Below is a small trained network, with its code and all its weights. Each question gives an input and a class and asks what happens when units are switched off, that is, made to give their printed mean instead of their output.

import numpy as np


def w(rows, s, z=0):
    codes = np.array(rows[::2]) - 128.0
    scale = np.full(codes.shape[1], s)
    scale[-1] = z or s
    return codes * scale


def f(y):
    return np.maximum(y, 0)


def log_softmax(a):
    a = a - a.max(-1, keepdims=True)
    return a - np.log(np.exp(a).sum(-1, keepdims=True))


def net(x, mask):
    res = np.array(x, float).reshape(1, 7) / 4 @ E
    y = f(res @ A[0][:, :-1].T + A[0][:, -1])
    res = res + np.where(mask, y, B[0][:, -1]) @ B[0][:, :-1]
    return log_softmax(res[-1] @ U[:, :-1].T + U[:, -1])


A, B = {}, {}
E = w([
[77,52,131,32,148],'x0',
[130,200,30,39,66],'x1',
[125,125,128,127,127],'x2',
[124,129,125,128,130],'x3',
[194,151,199,78,120],'x4',
[229,110,38,126,253],'x5',
[51,222,171,106,208],'x6',
],0.0048)
A[0] = w([
[94,131,166,100,84,63],'N0',
[157,65,111,134,78,33],'N1',
[157,79,104,149,82,53],'N2',
[83,98,90,174,139,99],'N3',
[126,85,209,184,174,1],'N4',
[244,166,232,26,123,50],'N5',
[192,141,91,108,209,31],'N6',
[111,128,149,131,93,55],'N7',
[101,54,133,72,158,56],'N8',
[77,133,177,124,57,6],'N9',
[166,86,115,138,79,70],'N10',
[112,158,147,97,168,65],'N11',
[153,88,122,130,94,55],'N12',
[120,184,101,63,91,84],'N13',
[46,112,37,191,146,64],'N14',
[95,138,157,135,65,30],'N15',
[113,153,151,102,162,98],'N16',
[196,231,125,229,90,73],'N17',
[102,50,147,7,136,114],'N18',
[165,174,81,61,91,43],'N19',
[182,99,79,120,216,8],'N20',
[133,165,93,98,105,47],'N21',
[132,73,183,166,176,72],'N22',
[138,161,97,97,109,49],'N23',
[80,215,152,110,199,37],'N24',
[216,75,118,106,61,95],'N25',
[112,143,50,97,98,63],'N26',
],0.011,0.0071)
B[0] = w([
[99,151,102,157,85,177],'N0',
[66,146,121,137,178,161],'N1',
[77,147,116,120,169,166],'N2',
[134,86,105,86,127,175],'N3',
[117,43,150,206,163,178],'N4',
[122,46,117,5,94,217],'N5',
[77,165,125,174,45,188],'N6',
[104,132,113,148,97,142],'N7',
[207,155,103,154,140,169],'N8',
[94,158,94,171,32,185],'N9',
[82,149,104,137,164,174],'N10',
[98,149,85,161,157,146],'N11',
[90,143,128,137,160,145],'N12',
[142,65,162,172,156,195],'N13',
[140,90,103,30,118,192],'N14',
[103,139,97,149,47,170],'N15',
[97,148,129,137,147,160],'N16',
[232,183,121,123,147,254],'N17',
[225,192,125,127,145,248],'N18',
[123,88,161,213,142,179],'N19',
[85,151,139,161,7,192],'N20',
[129,81,134,179,130,144],'N21',
[146,62,136,170,146,201],'N22',
[127,90,141,181,140,141],'N23',
[55,177,96,125,210,188],'N24',
[68,183,151,116,181,243],'N25',
[120,48,171,138,134,173],'N26',
],0.032,0.0038)
U = w([
[85,158,118,172,1,86],'0',
[131,123,151,125,129,245],'1',
[144,32,173,204,158,80],'2',
[54,176,122,107,200,78],'3',
[141,129,141,120,120,203],'4',
[223,165,113,122,131,79],'5',
[126,62,110,24,91,127],'6',
],0.0057,0.013)

Each question gives the input, the list of numbers given to net, and the class t.
The units are the neurons (one row each of A and B). Each row of codes is followed by its name. A weight is (code - 128) times the scale printed after its matrix; where a second scale follows, it is the last column's (A, B and U).
mask holds one flag per neuron, in row order. A switched-off neuron (its flag False) gives its mean, the last column of its row in B, instead of its output. The means were averaged over made-up inputs and are rounded, as every weight is.
A unit's drop is (log p(t) with every unit on - log p(t) with that unit switched off) / (log p(t) with every unit on - log p(t) with every unit switched off).
The circuit of an input: a set's keep is (log p(t) with only the set's units on - log p(t) with every unit switched off) / (log p(t) with every unit on - log p(t) with every unit switched off). Starting from the 12 units with the biggest drops (on a tie, the unit counted first), units are removed one at a time, each time the one whose removal leaves the highest keep (on an exact tie, the one counted first), for as long as the keep stays at least 0.8.
circuit, biggest first: the units of the circuit, biggest drop first
most important unit: the unit with the biggest drop
k most important neurons: the k neurons with the biggest drops, biggest first
drop of u: that unit's drop, to one decimal
input [5,-3,4,-3,-2,-6,4], class 0: circuit, biggest first => (N9, N0)
input [2,6,-1,0,3,-2,5], class 2: 2 most important neurons => (N13, N19)
input [4,-6,-3,-4,8,4,-7], class 6: circuit, biggest first => (N5)
input [-6,8,-6,-8,5,-1,4], class 2: 2 most important neurons => (N13, N19)
input [-6,-2,1,6,4,1,-6], class 3: circuit, biggest first => (N25, N10)
input [1,6,1,4,3,5,6], class 2: 2 most important neurons => (N13, N19)
input [4,5,4,-7,8,5,-4], class 6: 2 most important neurons => (N5, N17)
input [0,-7,3,5,6,-1,5], class 2: 2 most important neurons => (N4, N22)
input [-3,5,-1,2,1,-6,-1], class 0: circuit, biggest first => (N9, N15)
input [-2,-7,-3,1,-3,1,-8], class 3: circuit, biggest first => (N25, N2, N1)
input [-6,-3,-7,-6,0,8,6], class 0: 2 most important neurons => (N6, N20)
input [5,8,-3,3,0,-5,-8], class 2: circuit, biggest first => (N13, N19)
input [7,0,2,7,8,-5,8], class 3: 4 most important neurons => (N24, N11, N16, N17)
input [5,-6,-3,8,-6,0,-8], class 3: circuit, biggest first => (N1, N2, N25)
input [3,7,5,-1,6,7,3], class 0: most important unit => N6
input [6,4,-3,0,0,6,4], class 0: 3 most important neurons => (N6, N20, N17)
input [8,-3,2,7,-6,-1,-5], class 5: circuit, biggest first => (N18, N8)
input [-1,4,-2,-1,8,-8,3], class 0: 3 most important neurons => (N9, N0, N15)
input [1,3,0,1,8,-1,6], class 6: 2 most important neurons => (N5, N25)
input [4,7,3,5,5,4,-5], class 2: 3 most important neurons => (N19, N13, N26)
input [-7,7,-5,-7,-8,1,0], class 6: most important unit => N14
input [6,-1,5,0,3,7,1], class 0: 3 most important neurons => (N20, N6, N17)
input [-6,0,4,-7,-8,1,1], class 6: 3 most important neurons => (N14, N18, N3)
input [3,7,-7,5,7,-7,-8], class 3: drop of N20 => 0.2
input [6,1,-4,6,-6,2,-7], class 3: drop of N1 => 0.3
input [-3,-3,-2,-3,-6,2,3], class 6: drop of N18 => 0.1
